Below are the code and all the weights of a small trained network. Each question names an input and a target symbol and asks about switching units off, where a switched-off unit gives its printed mean instead of its output.

import numpy as np


def w(rows, s, z=0):
    codes = np.array(rows[::2]) - 128.0
    scale = np.full(codes.shape[1], s)
    scale[-1] = z or s
    return codes * scale


def norm(h):
    return h / np.sqrt((h * h).mean(-1, keepdims=True) + 1e-5)


def softmax(a):
    e = np.exp(a - a.max(-1, keepdims=True))
    return e / e.sum(-1, keepdims=True)


def log_softmax(a):
    a = a - a.max(-1, keepdims=True)
    return a - np.log(np.exp(a).sum(-1, keepdims=True))


def net(x, mask):
    ids = ['αβγδθλμξπστφω'.index(c) for c in x.split()]
    T = len(ids)
    res = E[ids] + P[:T]
    u = 0
    for l in range(3):
        r = norm(res)
        for j in range(2):
            rows = slice(2 * j, 2 * j + 2)
            q, k, v = (r @ M[l][rows].T for M in (Q, K, V))
            z = softmax(np.where(np.tri(T) > 0, q @ k.T / 2**0.5, -1e9)) @ v
            o = O[l][rows]
            res = res + np.where(mask[u + j], z, o[:, -1]) @ o[:, :-1]
        u += 2
    return log_softmax(norm(res)[-1] @ U[:, :-1].T + U[:, -1])


Q, K, V, O = {}, {}, {}, {}
E = w([
[63,77,133,127,83,43,135,139],'α',
[148,74,105,99,120,132,76,108],'β',
[91,80,157,148,143,128,142,133],'γ',
[90,57,152,100,135,66,110,112],'δ',
[116,89,58,133,130,97,72,77],'θ',
[166,165,109,125,52,62,80,132],'λ',
[141,168,119,151,165,135,68,153],'μ',
[102,142,117,100,82,119,134,154],'ξ',
[141,102,133,183,70,81,175,177],'π',
[149,152,123,45,63,130,111,230],'σ',
[117,137,96,179,107,139,87,137],'τ',
[136,67,148,148,83,189,155,188],'φ',
[134,145,160,109,5,106,213,53],'ω',
],0.018)
P = w([
[94,154,206,127,125,122,167,173],'0',
[89,96,143,109,112,96,33,223],'1',
[94,121,148,137,160,77,188,125],'2',
[127,169,193,130,133,159,151,144],'3',
[88,74,57,112,112,114,62,207],'4',
[100,117,130,151,172,80,194,121],'5',
[138,174,175,133,136,173,144,134],'6',
[99,76,31,124,130,143,76,210],'7',
[113,124,109,153,174,92,198,117],'8',
[147,178,157,133,140,185,140,124],'9',
[123,94,6,128,135,162,82,199],'10',
[130,141,95,151,195,56,125,103],'11',
],0.015)
Q[0] = w([
[38,112,102,116,146,153,61,194],'0.h1',
[134,122,144,244,110,141,125,106],'0.h1',
[97,72,77,100,165,120,134,197],'0.h2',
[136,227,134,37,84,187,85,147],'0.h2',
],0.011)
K[0] = w([
[95,217,104,73,109,195,93,94],'0.h1',
[141,117,137,228,95,179,100,150],'0.h1',
[186,112,10,86,195,115,255,183],'0.h2',
[144,157,119,107,68,223,115,95],'0.h2',
],0.01)
V[0] = w([
[74,197,136,84,84,138,108,105],'0.h1',
[93,147,136,100,53,195,66,165],'0.h1',
[9,201,159,3,57,235,67,173],'0.h2',
[56,95,128,139,138,46,86,182],'0.h2',
],0.005)
O[0] = w([
[80,166,114,73,107,41,189,200,145],'0.h1',
[49,103,81,198,128,95,204,181,184],'0.h1',
[23,53,114,135,93,81,254,149,110],'0.h2',
[129,98,110,187,100,168,24,111,255],'0.h2',
],0.006,0.0054)
Q[1] = w([
[132,137,161,86,55,186,127,169],'1.h1',
[145,52,11,123,96,168,47,220],'1.h1',
[114,166,163,164,127,210,153,132],'1.h2',
[169,140,152,108,189,58,161,128],'1.h2',
],0.013)
K[1] = w([
[210,123,128,90,28,172,176,157],'1.h1',
[197,148,35,183,134,220,191,125],'1.h1',
[50,165,92,181,128,253,130,167],'1.h2',
[102,131,142,31,148,2,50,227],'1.h2',
],0.009)
V[1] = w([
[186,1,137,107,98,142,148,185],'1.h1',
[200,149,143,169,100,68,159,125],'1.h1',
[142,119,116,147,76,167,159,47],'1.h2',
[123,196,158,170,196,134,155,51],'1.h2',
],0.009)
O[1] = w([
[185,67,108,115,209,15,118,115,221],'1.h1',
[223,100,135,230,152,78,182,146,115],'1.h1',
[115,76,204,103,1,88,165,129,75],'1.h2',
[79,54,202,152,144,87,168,127,3],'1.h2',
],0.0094,0.0042)
Q[2] = w([
[167,104,200,116,112,145,133,238],'2.h1',
[170,158,210,141,151,159,149,72],'2.h1',
[51,208,108,67,175,84,141,2],'2.h2',
[179,149,190,112,127,161,221,42],'2.h2',
],0.0096)
K[2] = w([
[138,2,130,188,79,193,215,92],'2.h1',
[151,96,164,79,151,141,91,173],'2.h1',
[132,183,81,45,147,105,97,15],'2.h2',
[212,155,149,51,102,127,152,89],'2.h2',
],0.01)
V[2] = w([
[82,20,148,185,106,167,157,187],'2.h1',
[216,95,103,93,177,102,107,180],'2.h1',
[146,43,72,189,131,186,164,93],'2.h2',
[163,206,140,53,100,102,133,2],'2.h2',
],0.0059)
O[2] = w([
[117,101,20,176,145,230,192,24,135],'2.h1',
[105,146,129,136,105,188,108,135,145],'2.h1',
[46,136,29,119,135,65,2,228,124],'2.h2',
[105,74,70,160,151,190,226,171,3],'2.h2',
],0.0095,0.0067)
U = w([
[38,186,103,174,130,42,117,110,55],'α',
[167,134,202,12,113,173,72,53,142],'β',
[118,160,143,151,219,141,117,152,159],'γ',
[92,85,163,165,190,125,103,59,143],'δ',
[109,118,36,184,76,176,77,139,79],'θ',
[162,130,226,107,22,44,96,75,72],'λ',
[164,178,183,130,113,200,158,117,254],'μ',
[144,196,155,66,111,109,129,174,126],'ξ',
[235,206,166,139,108,115,128,78,119],'π',
[194,94,56,68,190,99,126,159,96],'σ',
[89,175,186,116,52,202,73,103,143],'τ',
[222,82,116,246,156,91,121,156,91],'φ',
[91,123,81,137,144,106,171,172,205],'ω',
],0.013,0.0092)

Each question gives the input, a string of symbols that net reads in full, and the target symbol t.
The units are the heads (2 rows each of Q, K, V and O). Each row of codes is followed by its name. A weight is (code - 128) times the scale printed after its matrix; where a second scale follows, it is the last column's (O and U).
mask holds one flag per head, layer by layer. A switched-off head (its flag False) gives its mean, the last column of its rows in O, instead of its output. The means were averaged over made-up inputs and are rounded, as every weight is.
A unit's drop is (log p(t) with every unit on - log p(t) with that unit switched off) / (log p(t) with every unit on - log p(t) with every unit switched off).
The circuit of an input: a set's keep is (log p(t) with only the set's units on - log p(t) with every unit switched off) / (log p(t) with every unit on - log p(t) with every unit switched off). Starting from all 6 units, units are removed one at a time, each time the one whose removal leaves the highest keep (on an exact tie, the one counted first), for as long as the keep stays at least 0.8.
units of the circuit, in order: the units of the circuit, biggest drop first
which heads matter: for each layer, one digit per head in row order, 1 if its drop is at least 0.15 and else 0, layers parted by /
input θ γ γ σ ξ τ γ γ α ω, target μ: which heads matter	10 / 00 / 01
input ξ ω γ π τ ω θ π γ ξ σ, target ω: units of the circuit, in order	0.h2
input ξ γ ω ω γ α ω α, target λ: which heads matter	00 / 01 / 00
input π δ δ θ δ γ ξ π θ θ, target τ: which heads matter	00 / 11 / 00
input θ λ ξ φ τ β, target β: units of the circuit, in order	0.h2, 1.h1
input π λ π δ θ τ θ, target τ: which heads matter	00 / 10 / 00
input β τ τ, target τ: which heads matter	01 / 10 / 00
input ξ ξ τ ξ β δ τ θ μ τ ω, target λ: which heads matter	10 / 01 / 00
input β λ π γ, target δ: which heads matter	00 / 01 / 10
input μ θ γ ξ π λ σ γ π γ σ, target ω: which heads matter	11 / 01 / 00
input γ γ β ω ξ π γ γ, target φ: which heads matter	01 / 10 / 00
input γ α τ β ω α θ ω ξ φ, target θ: units of the circuit, in order	2.h1, 2.h2, 0.h2
input τ τ γ β λ β ω μ γ μ μ, target τ: units of the circuit, in order	1.h1, 1.h2
input α τ σ, target σ: which heads matter	01 / 11 / 00
input ξ ω γ γ β θ μ γ, target τ: units of the circuit, in order	1.h1
input γ β τ, target τ: which heads matter	00 / 10 / 00
input α ξ ω σ ω θ, target θ: units of the circuit, in order	1.h1, 2.h2, 0.h2
input θ θ ω φ γ ξ, target ξ: units of the circuit, in order	2.h1, 0.h1
input δ σ α ω γ τ λ λ π μ, target γ: units of the circuit, in order	0.h2, 1.h2
input θ τ σ γ γ ω β σ, target λ: units of the circuit, in order	1.h2
input γ μ τ τ α, target θ: units of the circuit, in order	1.h1, 1.h2
input τ α γ, target γ: which heads matter	00 / 01 / 00
input γ μ ξ π γ, target φ: which heads matter	00 / 10 / 00
input β α π ω, target μ: which heads matter	11 / 00 / 01
input π γ π π, target φ: which heads matter	00 / 10 / 00
input π σ ω γ, target δ: units of the circuit, in order	2.h1, 1.h2
input π ω θ γ β δ φ λ, target σ: units of the circuit, in order	1.h1
input σ λ δ φ τ π τ θ θ, target θ: units of the circuit, in order	1.h1, 2.h2
input π μ σ β δ φ β, target σ: units of the circuit, in order	0.h2, 2.h2
input ξ ω π β, target σ: units of the circuit, in order	0.h2, 1.h1
